Below are the code and all the weights of a small trained network. Each question names an input and a class and asks about switching units off, where a switched-off unit gives its printed mean instead of its output.

import numpy as np


def w(rows, s, z=0):
    codes = np.array(rows[::2]) - 128.0
    scale = np.full(codes.shape[1], s)
    scale[-1] = z or s
    return codes * scale


def norm(h):
    return h / np.sqrt((h * h).mean(-1, keepdims=True) + 1e-5)


def f(y):
    return np.maximum(y, 0)


def log_softmax(a):
    a = a - a.max(-1, keepdims=True)
    return a - np.log(np.exp(a).sum(-1, keepdims=True))


def net(x, mask):
    res = np.array(x, float).reshape(1, 2) / 4 @ E
    u = 0
    for l in range(2):
        y = f(norm(res) @ A[l][:, :-1].T + A[l][:, -1])
        res = res + np.where(mask[u : u + 12], y, B[l][:, -1]) @ B[l][:, :-1]
        u += 12
    return log_softmax(norm(res)[-1] @ U[:, :-1].T + U[:, -1])


A, B = {}, {}
E = w([
[139,126,249,187],'x0',
[124,46,77,199],'x1',
],0.0016)
A[0] = w([
[42,131,146,131,161],'0.n1',
[3,64,119,196,108],'0.n2',
[120,106,154,220,124],'0.n3',
[153,182,192,50,4],'0.n4',
[228,145,153,76,92],'0.n5',
[50,131,177,166,195],'0.n6',
[106,153,122,79,127],'0.n7',
[135,137,156,79,16],'0.n8',
[167,216,177,142,50],'0.n9',
[109,196,129,92,150],'0.n10',
[82,133,20,104,145],'0.n11',
[109,187,215,114,67],'0.n12',
],0.0052,0.0023)
B[0] = w([
[91,165,120,152,152],'0.n1',
[104,234,140,132,207],'0.n2',
[45,138,216,175,211],'0.n3',
[85,251,222,135,191],'0.n4',
[140,213,151,170,167],'0.n5',
[98,164,36,159,207],'0.n6',
[147,95,161,117,179],'0.n7',
[140,254,192,48,139],'0.n8',
[112,56,90,34,183],'0.n9',
[137,116,160,175,202],'0.n10',
[190,38,15,69,254],'0.n11',
[142,71,103,69,205],'0.n12',
],0.0036,0.0034)
A[1] = w([
[84,81,107,213,194],'1.n1',
[81,165,182,171,205],'1.n2',
[188,74,23,118,109],'1.n3',
[158,146,183,168,134],'1.n4',
[177,3,75,140,107],'1.n5',
[84,117,118,116,217],'1.n6',
[124,188,135,190,19],'1.n7',
[146,131,158,104,116],'1.n8',
[157,204,92,163,152],'1.n9',
[130,170,161,232,2],'1.n10',
[68,55,166,127,116],'1.n11',
[141,142,167,208,80],'1.n12',
],0.0054,0.0024)
B[1] = w([
[128,162,183,131,212],'1.n1',
[149,113,49,154,252],'1.n2',
[233,97,82,118,248],'1.n3',
[135,96,58,56,166],'1.n4',
[158,147,130,1,218],'1.n5',
[150,96,175,140,204],'1.n6',
[106,174,43,149,154],'1.n7',
[70,111,138,146,150],'1.n8',
[38,87,176,193,164],'1.n9',
[136,208,56,145,171],'1.n10',
[113,46,201,120,159],'1.n11',
[127,188,46,70,164],'1.n12',
],0.0043,0.0038)
U = w([
[155,139,195,226,5],'0',
[19,253,67,255,251],'1',
[32,78,205,140,5],'2',
[245,95,45,29,251],'3',
[58,240,191,62,251],'4',
[61,76,203,191,5],'5',
[189,102,148,227,5],'6',
],0.0054,0.0028)

Each question gives the input, the list of numbers given to net, and the class t.
The units are the neurons (one row each of A and B). Each row of codes is followed by its name. A weight is (code - 128) times the scale printed after its matrix; where a second scale follows, it is the last column's (A, B and U).
mask holds one flag per neuron, layer by layer. A switched-off neuron (its flag False) gives its mean, the last column of its row in B, instead of its output. The means were averaged over made-up inputs and are rounded, as every weight is.
A unit's drop is (log p(t) with every unit on - log p(t) with that unit switched off) / (log p(t) with every unit on - log p(t) with every unit switched off).
unit that matters most: the unit with the biggest drop
top k neurons: the k neurons with the biggest drops, biggest first
top k neurons in layer l: the k neurons of layer l with the biggest drops, biggest first
drop when u is switched off: that unit's drop, to one decimal
input [0,5], class 1: unit that matters most : 0.n2
input [-6,-8], class 4: top 2 neurons in layer 1 : (1.n3 1.n2)
input [7,0], class 5: top 2 neurons in layer 0 : (0.n12 0.n9)
input [3,-4], class 4: top 2 neurons : (0.n9 1.n3)
input [-1,8], class 6: top 2 neurons in layer 0 : (0.n4 0.n2)
input [5,-1], class 5: top 2 neurons in layer 0 : (0.n9 0.n12)
input [6,1], class 1: top 2 neurons in layer 0 : (0.n11 0.n6)
input [6,-3], class 2: top 3 neurons : (0.n9 0.n12 1.n3)
input [-1,-4], class 4: top 2 neurons : (1.n3 0.n4)
input [2,-3], class 4: top 3 neurons in layer 0 : (0.n9 0.n12 0.n4)
input [2,-4], class 4: top 4 neurons in layer 0 : (0.n9 0.n12 0.n4 0.n11)
input [3,1], class 1: drop when 0.n11 is switched off : 0.2
input [2,-1], class 2: drop when 0.n9 is switched off : 0.6
input [0,-3], class 4: top neuron : (1.n3)
input [5,0], class 5: drop when 1.n11 is switched off : 0.1
input [6,3], class 1: drop when 1.n3 is switched off : 0.0
